Here is a tiny trained network, its code and every weight. The questions are about switching its units off for an input and a class, where a switched-off unit gives its printed mean instead of its output.

import numpy as np


def w(rows, s, z=0):
    codes = np.array(rows[::2]) - 128.0
    scale = np.full(codes.shape[1], s)
    scale[-1] = z or s
    return codes * scale


def f(y):
    return np.maximum(y, 0)


def log_softmax(a):
    a = a - a.max(-1, keepdims=True)
    return a - np.log(np.exp(a).sum(-1, keepdims=True))


def net(x, mask):
    res = np.array(x, float).reshape(1, 6) / 4 @ E
    y = f(res @ A[0][:, :-1].T + A[0][:, -1])
    res = res + np.where(mask, y, B[0][:, -1]) @ B[0][:, :-1]
    return log_softmax(res[-1] @ U[:, :-1].T + U[:, -1])


A, B = {}, {}
E = w([
[189,56,163,90],'x0',
[122,127,133,122],'x1',
[65,64,92,185],'x2',
[130,126,125,129],'x3',
[144,184,253,195],'x4',
[126,128,131,124],'x5',
],0.011)
A[0] = w([
[102,135,11,69,254],'neuron 1',
[115,180,138,223,147],'neuron 2',
[58,89,85,172,117],'neuron 3',
[134,85,132,87,84],'neuron 4',
[167,99,166,59,97],'neuron 5',
[117,30,128,179,166],'neuron 6',
[125,119,55,85,216],'neuron 7',
[212,148,143,94,148],'neuron 8',
[45,132,90,76,187],'neuron 9',
[149,77,78,217,139],'neuron 10',
[102,137,130,110,77],'neuron 11',
[81,124,93,158,65],'neuron 12',
[137,129,78,152,19],'neuron 13',
[188,211,86,74,149],'neuron 14',
[92,68,147,176,116],'neuron 15',
[110,79,75,166,127],'neuron 16',
[223,46,108,84,61],'neuron 17',
[46,171,138,199,2],'neuron 18',
[142,132,92,24,221],'neuron 19',
[176,123,214,160,191],'neuron 20',
[75,147,70,110,127],'neuron 21',
[219,73,169,135,145],'neuron 22',
],0.012,0.0058)
B[0] = w([
[251,120,165,76,249],'neuron 1',
[99,87,221,242,186],'neuron 2',
[229,156,176,103,182],'neuron 3',
[130,130,57,138,152],'neuron 4',
[90,158,71,39,174],'neuron 5',
[64,143,182,164,182],'neuron 6',
[242,97,128,56,210],'neuron 7',
[100,149,114,96,185],'neuron 8',
[226,158,152,124,191],'neuron 9',
[160,146,208,127,170],'neuron 10',
[136,124,106,157,130],'neuron 11',
[197,160,201,162,153],'neuron 12',
[120,188,165,127,136],'neuron 13',
[71,45,119,151,187],'neuron 14',
[70,79,185,180,162],'neuron 15',
[176,209,123,83,175],'neuron 16',
[116,114,41,85,189],'neuron 17',
[110,74,224,184,165],'neuron 18',
[148,39,49,158,214],'neuron 19',
[134,255,203,77,209],'neuron 20',
[211,190,130,111,176],'neuron 21',
[116,207,126,52,189],'neuron 22',
],0.007,0.015)
U = w([
[175,49,120,92,255],'0',
[176,184,154,72,9],'1',
[5,162,161,141,236],'2',
[74,37,175,207,40],'3',
[118,55,40,64,49],'4',
],0.011,0.0085)

Each question gives the input, the list of numbers given to net, and the class t.
The units are the neurons (one row each of A and B). Each row of codes is followed by its name. A weight is (code - 128) times the scale printed after its matrix; where a second scale follows, it is the last column's (A, B and U).
mask holds one flag per neuron, in row order. A switched-off neuron (its flag False) gives its mean, the last column of its row in B, instead of its output. The means were averaged over made-up inputs and are rounded, as every weight is.
A unit's drop is (log p(t) with every unit on - log p(t) with that unit switched off) / (log p(t) with every unit on - log p(t) with every unit switched off).
The circuit of an input: a set's keep is (log p(t) with only the set's units on - log p(t) with every unit switched off) / (log p(t) with every unit on - log p(t) with every unit switched off). Starting from the 12 units with the biggest drops (on a tie, the unit counted first), units are removed one at a time, each time the one whose removal leaves the highest keep (on an exact tie, the one counted first), for as long as the keep stays at least 0.8.
units of the circuit, in order: the units of the circuit, biggest drop first
top k neurons: the k neurons with the biggest drops, biggest first
drop when u is switched off: that unit's drop, to one decimal
input [6,4,0,0,-8,8], class 4: units of the circuit, in order -> neuron 17
input [-1,3,-8,-8,1,2], class 2: units of the circuit, in order -> neuron 1; neuron 7; neuron 14
input [-1,-4,-3,-2,0,-1], class 0: units of the circuit, in order -> neuron 20; neuron 22
input [-6,3,8,7,1,8], class 3: top 2 neurons -> neuron 18; neuron 2
input [-7,0,-2,-3,0,2], class 0: top 2 neurons -> neuron 20; neuron 6
input [-4,-6,3,7,-8,-1], class 1: top 2 neurons -> neuron 16; neuron 21
input [0,0,-3,-3,5,6], class 2: top 2 neurons -> neuron 1; neuron 7
input [4,-2,8,-6,3,-4], class 2: drop when neuron 19 is switched off -> 0.1
input [-1,-8,6,7,-6,4], class 1: drop when neuron 16 is switched off -> 0.2
input [-3,-3,2,4,-5,7], class 1: drop when neuron 13 is switched off -> 0.1
input [-5,-7,5,-4,8,-7], class 3: top 2 neurons -> neuron 2; neuron 18
input [-2,-8,-8,-1,-5,-2], class 0: drop when neuron 1 is switched off -> 0.3
input [-6,-2,-1,6,3,-6], class 2: top 3 neurons -> neuron 19; neuron 1; neuron 7
input [-1,0,2,1,6,6], class 3: units of the circuit, in order -> neuron 2
